Below are the code and all the weights of a small trained network. Each question names an input and a target symbol and asks about switching units off, where a switched-off unit gives its printed mean instead of its output.

import numpy as np


def w(rows, s, z=0):
    codes = np.array(rows[::2]) - 128.0
    scale = np.full(codes.shape[1], s)
    scale[-1] = z or s
    return codes * scale


def norm(h):
    return h / np.sqrt((h * h).mean(-1, keepdims=True) + 1e-5)


def softmax(a):
    e = np.exp(a - a.max(-1, keepdims=True))
    return e / e.sum(-1, keepdims=True)


def log_softmax(a):
    a = a - a.max(-1, keepdims=True)
    return a - np.log(np.exp(a).sum(-1, keepdims=True))


def net(x, mask):
    ids = ['βγεζηξπ'.index(c) for c in x.split()]
    T = len(ids)
    res = E[ids] + P[:T]
    u = 0
    for l in range(2):
        r = norm(res)
        for j in range(3):
            rows = slice(3 * j, 3 * j + 3)
            q, k, v = (r @ M[l][rows].T for M in (Q, K, V))
            z = softmax(np.where(np.tri(T) > 0, q @ k.T / 3**0.5, -1e9)) @ v
            o = O[l][rows]
            res = res + np.where(mask[u + j], z, o[:, -1]) @ o[:, :-1]
        u += 3
    return log_softmax(norm(res)[-1] @ U[:, :-1].T + U[:, -1])


Q, K, V, O = {}, {}, {}, {}
E = w([
[149,154,164],'β',
[115,103,121],'γ',
[110,76,90],'ε',
[118,124,46],'ζ',
[109,136,64],'η',
[196,134,83],'ξ',
[103,252,131],'π',
],0.02)
P = w([
[144,2,198],'0',
[139,176,63],'1',
[147,196,75],'2',
[145,187,74],'3',
[139,154,75],'4',
[141,136,25],'5',
],0.0056)
Q[0] = w([
[107,90,205],'L0H0',
[175,248,142],'L0H0',
[62,179,221],'L0H0',
[185,203,3],'L0H1',
[179,181,69],'L0H1',
[196,123,85],'L0H1',
[115,138,144],'L0H2',
[144,151,177],'L0H2',
[3,104,69],'L0H2',
],0.012)
K[0] = w([
[57,100,150],'L0H0',
[77,187,101],'L0H0',
[9,179,172],'L0H0',
[118,70,178],'L0H1',
[151,115,118],'L0H1',
[78,130,145],'L0H1',
[162,132,122],'L0H2',
[157,158,147],'L0H2',
[86,61,49],'L0H2',
],0.013)
V[0] = w([
[252,92,39],'L0H0',
[92,221,51],'L0H0',
[129,139,122],'L0H0',
[133,43,208],'L0H1',
[144,161,141],'L0H1',
[134,63,128],'L0H1',
[248,141,112],'L0H2',
[155,31,53],'L0H2',
[118,115,106],'L0H2',
],0.011)
O[0] = w([
[174,130,95,247],'L0H0',
[114,69,80,192],'L0H0',
[131,184,120,135],'L0H0',
[116,20,157,100],'L0H1',
[142,104,56,107],'L0H1',
[84,118,254,155],'L0H1',
[55,106,130,151],'L0H2',
[106,140,166,206],'L0H2',
[141,137,167,149],'L0H2',
],0.008,0.011)
Q[1] = w([
[111,181,75],'L1H0',
[139,152,104],'L1H0',
[119,114,166],'L1H0',
[148,86,151],'L1H1',
[150,165,94],'L1H1',
[109,124,70],'L1H1',
[170,160,168],'L1H2',
[136,150,5],'L1H2',
[128,151,169],'L1H2',
],0.019)
K[1] = w([
[184,82,166],'L1H0',
[173,170,116],'L1H0',
[83,186,55],'L1H0',
[191,162,79],'L1H1',
[54,100,112],'L1H1',
[58,161,132],'L1H1',
[53,157,112],'L1H2',
[166,6,112],'L1H2',
[41,167,122],'L1H2',
],0.015)
V[1] = w([
[9,61,184],'L1H0',
[198,66,129],'L1H0',
[105,81,221],'L1H0',
[146,28,72],'L1H1',
[231,178,123],'L1H1',
[219,25,116],'L1H1',
[31,137,84],'L1H2',
[53,106,30],'L1H2',
[33,79,179],'L1H2',
],0.011)
O[1] = w([
[94,93,142,126],'L1H0',
[189,126,250,252],'L1H0',
[86,45,168,137],'L1H0',
[166,72,87,228],'L1H1',
[164,119,167,11],'L1H1',
[254,48,126,121],'L1H1',
[80,118,71,124],'L1H2',
[94,90,9,253],'L1H2',
[58,93,131,154],'L1H2',
],0.0094,0.0034)
U = w([
[219,194,123,239],'β',
[8,238,136,202],'γ',
[76,59,131,34],'ε',
[86,122,98,157],'ζ',
[43,76,188,13],'η',
[53,73,206,4],'ξ',
[150,201,239,139],'π',
],0.013,0.0043)

Each question gives the input, a string of symbols that net reads in full, and the target symbol t.
The units are the heads (3 rows each of Q, K, V and O). Each row of codes is followed by its name. A weight is (code - 128) times the scale printed after its matrix; where a second scale follows, it is the last column's (O and U).
mask holds one flag per head, layer by layer. A switched-off head (its flag False) gives its mean, the last column of its rows in O, instead of its output. The means were averaged over made-up inputs and are rounded, as every weight is.
A unit's drop is (log p(t) with every unit on - log p(t) with that unit switched off) / (log p(t) with every unit on - log p(t) with every unit switched off).
The circuit of an input: a set's keep is (log p(t) with only the set's units on - log p(t) with every unit switched off) / (log p(t) with every unit on - log p(t) with every unit switched off). Starting from all 6 units, units are removed one at a time, each time the one whose removal leaves the highest keep (on an exact tie, the one counted first), for as long as the keep stays at least 0.8.
circuit, biggest first: the units of the circuit, biggest drop first
unit that matters most: the unit with the biggest drop
heads that matter: for each layer, one digit per head in row order, 1 if its drop is at least 0.15 and else 0, layers parted by /
drop when u is switched off: that unit's drop, to one decimal
input ξ ζ ε ζ ζ γ, target β: heads that matter : 100 / 000
input η ζ η π ζ, target γ: circuit, biggest first : L1H1, L0H2
input ζ ξ π ε ε ε, target γ: heads that matter : 100 / 010
input η ξ γ, target γ: circuit, biggest first : L0H1, L1H1, L0H2
input π ζ ζ ξ η, target β: unit that matters most : L0H1
input ξ η ζ π η, target π: circuit, biggest first : L1H2, L1H1
input π ξ β ζ γ, target β: heads that matter : 011 / 000
input ζ γ ε η ζ β, target ζ: heads that matter : 000 / 000
input ξ γ ε, target β: heads that matter : 100 / 000
input ζ η β, target ζ: circuit, biggest first : L0H2, L1H2
input ε γ β η, target η: heads that matter : 100 / 100
input ξ η ζ π, target π: heads that matter : 111 / 101
input γ γ β η, target η: heads that matter : 010 / 000
input γ ζ ε, target ξ: circuit, biggest first : L0H1, L0H0
input ε ε ζ, target η: circuit, biggest first : L0H1, L1H2
input η ζ ζ η ζ, target γ: circuit, biggest first : L0H1, L1H1, L0H2
input π π ξ ζ ζ, target β: circuit, biggest first : L1H2
input ξ ζ η ξ π γ, target π: heads that matter : 100 / 001
input γ γ ε ζ ζ ε, target ξ: circuit, biggest first : L0H1, L0H0, L1H2
input π ε η β, target γ: circuit, biggest first : L0H0
input β ε π ε, target γ: heads that matter : 000 / 100
input ξ π π, target π: drop when L1H2 is switched off : 1.4
input ξ η ζ π ξ, target π: drop when L0H0 is switched off : 0.8
input ξ ζ ζ ξ β η, target π: drop when L0H2 is switched off : 0.1
